Below are the code and all the weights of a small trained network. Each question names an input and a class and asks about switching units off, where a switched-off unit gives its printed mean instead of its output.

import numpy as np


def w(rows, s, z=0):
    codes = np.array(rows[::2]) - 128.0
    scale = np.full(codes.shape[1], s)
    scale[-1] = z or s
    return codes * scale


def f(y):
    return np.maximum(y, 0)


def log_softmax(a):
    a = a - a.max(-1, keepdims=True)
    return a - np.log(np.exp(a).sum(-1, keepdims=True))


def net(x, mask):
    res = np.array(x, float).reshape(1, 8) / 4 @ E
    y = f(res @ A[0][:, :-1].T + A[0][:, -1])
    res = res + np.where(mask, y, B[0][:, -1]) @ B[0][:, :-1]
    return log_softmax(res[-1] @ U[:, :-1].T + U[:, -1])


A, B = {}, {}
E = w([
[128,133,120,129,136,133],'x0',
[126,128,125,130,132,130],'x1',
[128,134,103,245,51,134],'x2',
[99,181,170,93,85,207],'x3',
[126,123,135,123,119,122],'x4',
[195,57,93,99,88,191],'x5',
[114,113,128,143,148,144],'x6',
[126,122,138,128,122,123],'x7',
],0.012)
A[0] = w([
[116,144,189,70,197,99,177],'n0',
[67,167,211,78,209,66,191],'n1',
[65,191,177,119,201,101,160],'n2',
[79,128,119,230,177,90,201],'n3',
[165,151,116,189,85,29,201],'n4',
[175,50,98,22,107,160,152],'n5',
[180,115,120,183,1,238,146],'n6',
[65,177,166,82,67,222,170],'n7',
[88,198,203,212,97,168,177],'n8',
[54,156,123,139,124,194,129],'n9',
[94,72,122,98,144,174,124],'n10',
[101,179,83,142,161,101,146],'n11',
[195,83,101,178,75,184,101],'n12',
[175,76,168,48,160,214,195],'n13',
[90,158,108,89,156,139,131],'n14',
[58,197,129,220,98,82,144],'n15',
[73,213,228,107,102,198,175],'n16',
[90,158,189,91,219,93,173],'n17',
[92,150,154,103,161,61,157],'n18',
[205,15,125,73,156,97,161],'n19',
[174,35,80,213,44,180,142],'n20',
[108,39,42,136,154,26,254],'n21',
],0.0091,0.0061)
B[0] = w([
[103,92,71,50,98,151,207],'n0',
[75,80,86,75,66,113,233],'n1',
[72,129,73,106,87,96,206],'n2',
[143,113,130,188,157,59,218],'n3',
[105,87,178,145,168,29,215],'n4',
[180,149,149,76,201,178,215],'n5',
[55,125,79,115,99,161,222],'n6',
[83,212,171,103,78,209,200],'n7',
[61,165,175,173,101,129,197],'n8',
[112,152,117,161,105,158,159],'n9',
[161,104,137,113,136,157,159],'n10',
[87,112,139,155,119,91,168],'n11',
[67,80,65,64,76,113,188],'n12',
[184,163,124,71,186,239,222],'n13',
[115,121,122,95,106,162,158],'n14',
[131,190,221,187,138,65,209],'n15',
[87,176,120,158,63,163,205],'n16',
[101,101,67,82,102,110,213],'n17',
[116,86,86,117,129,61,189],'n18',
[254,113,156,35,159,121,220],'n19',
[73,92,106,53,101,66,225],'n20',
[211,58,122,140,202,35,253],'n21',
],0.0081,0.013)
U = w([
[156,23,16,92,145,62,110],'0',
[72,129,60,85,98,173,211],'1',
[254,89,135,93,232,141,155],'2',
[201,183,160,92,177,245,68],'3',
[150,106,191,192,209,49,132],'4',
[131,208,181,217,104,143,10],'5',
],0.0077,0.0013)

Each question gives the input, the list of numbers given to net, and the class t.
The units are the neurons (one row each of A and B). Each row of codes is followed by its name. A weight is (code - 128) times the scale printed after its matrix; where a second scale follows, it is the last column's (A, B and U).
mask holds one flag per neuron, in row order. A switched-off neuron (its flag False) gives its mean, the last column of its row in B, instead of its output. The means were averaged over made-up inputs and are rounded, as every weight is.
A unit's drop is (log p(t) with every unit on - log p(t) with that unit switched off) / (log p(t) with every unit on - log p(t) with every unit switched off).
The circuit of an input: a set's keep is (log p(t) with only the set's units on - log p(t) with every unit switched off) / (log p(t) with every unit on - log p(t) with every unit switched off). Starting from the 12 units with the biggest drops (on a tie, the unit counted first), units are removed one at a time, each time the one whose removal leaves the highest keep (on an exact tie, the one counted first), for as long as the keep stays at least 0.8.
circuit, biggest first: the units of the circuit, biggest drop first
k most important neurons: the k neurons with the biggest drops, biggest first
drop of u: that unit's drop, to one decimal
input [0,-7,-1,1,3,0,4,3], class 1: circuit, biggest first => (n21)
input [-2,4,8,4,7,0,4,7], class 5: circuit, biggest first => (n15, n8)
input [5,-4,-3,7,-8,1,-3,0], class 3: 2 most important neurons => (n13, n20)
input [-8,-5,-3,1,2,7,5,-7], class 3: circuit, biggest first => (n21, n13)
input [-8,5,-6,-8,-2,1,-2,-4], class 2: circuit, biggest first => (n19, n20)
input [-3,-6,3,1,7,6,5,8], class 1: 2 most important neurons => (n21, n6)
input [-1,3,8,1,3,6,7,-8], class 1: 2 most important neurons => (n6, n21)
input [-6,5,-8,-6,-2,1,-8,7], class 2: 2 most important neurons => (n19, n5)
input [4,0,1,1,6,-7,2,-2], class 5: 2 most important neurons => (n15, n21)
input [2,-3,8,3,-4,-1,-5,-3], class 5: drop of n15 => 0.2
input [2,0,2,4,-1,-7,-8,-4], class 5: drop of n15 => 0.2
input [8,2,2,0,-1,-1,5,7], class 4: drop of n7 => 0.1
